Below is a small trained network, with its code and all its weights. Each question gives an input and a class and asks what happens when units are switched off, that is, made to give their printed mean instead of their output.

import numpy as np


def w(rows, s, z=0):
    codes = np.array(rows[::2]) - 128.0
    scale = np.full(codes.shape[1], s)
    scale[-1] = z or s
    return codes * scale


def f(y):
    return y / 2 * (1 + np.tanh(0.7978845608 * (y + 0.044715 * y**3)))


def log_softmax(a):
    a = a - a.max(-1, keepdims=True)
    return a - np.log(np.exp(a).sum(-1, keepdims=True))


def net(x, mask):
    res = np.array(x, float).reshape(1, 5) / 4 @ E
    y = f(res @ A[0][:, :-1].T + A[0][:, -1])
    res = res + np.where(mask, y, B[0][:, -1]) @ B[0][:, :-1]
    return log_softmax(res[-1] @ U[:, :-1].T + U[:, -1])


A, B = {}, {}
E = w([
[127,128,128,130,129,128,129,128],'x0',
[128,128,127,129,127,128,128,128],'x1',
[118,125,250,151,122,115,123,126],'x2',
[104,46,135,105,132,169,118,155],'x3',
[119,120,117,120,132,151,112,25],'x4',
],0.019)
A[0] = w([
[137,139,126,115,113,129,127,117,111],'N0',
[127,157,251,139,121,109,135,220,111],'N1',
[113,118,152,130,139,109,131,104,84],'N2',
[110,39,131,116,131,150,132,143,154],'N3',
[118,111,204,134,105,134,125,58,50],'N4',
[116,99,82,141,123,139,130,32,121],'N5',
[128,122,228,125,134,129,126,77,64],'N6',
[120,32,131,119,132,146,134,141,158],'N7',
[133,135,114,124,104,126,148,169,151],'N8',
[107,101,116,117,137,138,136,122,99],'N9',
[129,106,127,133,130,128,133,127,111],'N10',
[133,120,116,120,124,137,133,106,114],'N11',
[115,152,125,111,111,141,141,110,112],'N12',
[127,155,90,132,131,111,133,254,189],'N13',
[119,129,112,137,137,143,127,109,93],'N14',
[127,201,129,127,128,112,141,118,246],'N15',
],0.027,0.013)
B[0] = w([
[126,98,104,130,119,111,112,160,133],'N0',
[114,71,169,123,141,2,111,58,254],'N1',
[124,133,118,141,130,163,127,134,145],'N2',
[151,36,124,81,135,128,126,142,188],'N3',
[145,185,112,121,117,218,144,180,191],'N4',
[122,129,62,112,135,69,110,81,198],'N5',
[143,152,155,152,128,220,139,210,204],'N6',
[102,86,138,85,125,176,127,109,189],'N7',
[137,137,131,127,130,154,128,155,162],'N8',
[118,222,151,93,106,169,138,38,144],'N9',
[115,118,124,123,121,139,121,119,133],'N10',
[124,124,104,135,124,119,147,102,142],'N11',
[128,86,95,147,138,104,141,147,139],'N12',
[140,178,133,145,129,245,136,197,226],'N13',
[138,117,121,115,113,93,154,109,139],'N14',
[131,187,130,172,119,86,127,134,199],'N15',
],0.036,0.042)
U = w([
[156,254,96,203,126,148,169,214,254],'0',
[126,106,98,55,137,254,173,180,196],'1',
[112,189,167,191,124,41,141,129,61],'2',
[82,56,177,68,126,124,150,104,90],'3',
[128,212,34,167,129,51,123,99,62],'4',
[98,86,38,36,134,144,130,61,55],'5',
],0.0082,0.0043)

Each question gives the input, the list of numbers given to net, and the class t.
The units are the neurons (one row each of A and B). Each row of codes is followed by its name. A weight is (code - 128) times the scale printed after its matrix; where a second scale follows, it is the last column's (A, B and U).
mask holds one flag per neuron, in row order. A switched-off neuron (its flag False) gives its mean, the last column of its row in B, instead of its output. The means were averaged over made-up inputs and are rounded, as every weight is.
A unit's drop is (log p(t) with every unit on - log p(t) with that unit switched off) / (log p(t) with every unit on - log p(t) with every unit switched off).
The circuit of an input: a set's keep is (log p(t) with only the set's units on - log p(t) with every unit switched off) / (log p(t) with every unit on - log p(t) with every unit switched off). Starting from the 12 units with the biggest drops (on a tie, the unit counted first), units are removed one at a time, each time the one whose removal leaves the highest keep (on an exact tie, the one counted first), for as long as the keep stays at least 0.8.
circuit, biggest first: the units of the circuit, biggest drop first
most important unit: the unit with the biggest drop
top k neurons: the k neurons with the biggest drops, biggest first
drop of u: that unit's drop, to one decimal
input [-5,-7,0,2,8], class 5: most important unit -> N5
input [-1,-5,-5,-6,1], class 4: top 2 neurons -> (N6 N13)
input [-8,-7,-8,-7,1], class 4: top 3 neurons -> (N6 N5 N4)
input [-7,0,1,3,-6], class 3: top 3 neurons -> (N1 N6 N4)
input [8,-3,-6,3,1], class 5: top 2 neurons -> (N6 N4)
input [2,1,6,-1,1], class 0: top 2 neurons -> (N6 N4)
input [-5,-5,3,0,8], class 0: top 2 neurons -> (N3 N7)
input [-2,1,8,1,0], class 3: top 3 neurons -> (N1 N13 N15)
input [2,8,0,8,5], class 5: top 2 neurons -> (N13 N5)
input [-4,8,4,8,-1], class 3: top 2 neurons -> (N1 N13)
input [6,-7,4,0,0], class 2: top 4 neurons -> (N13 N1 N3 N7)
input [0,0,0,-2,8], class 4: top 2 neurons -> (N5 N13)
input [-2,1,5,-7,0], class 2: top 2 neurons -> (N1 N13)
input [-1,-4,7,-8,-1], class 2: circuit, biggest first -> (N1)
input [-5,4,7,-5,-8], class 2: drop of N1 -> 6.1
input [3,-2,-3,-2,1], class 4: drop of N6 -> 0.5
input [2,3,4,7,-8], class 3: drop of N1 -> 4.1
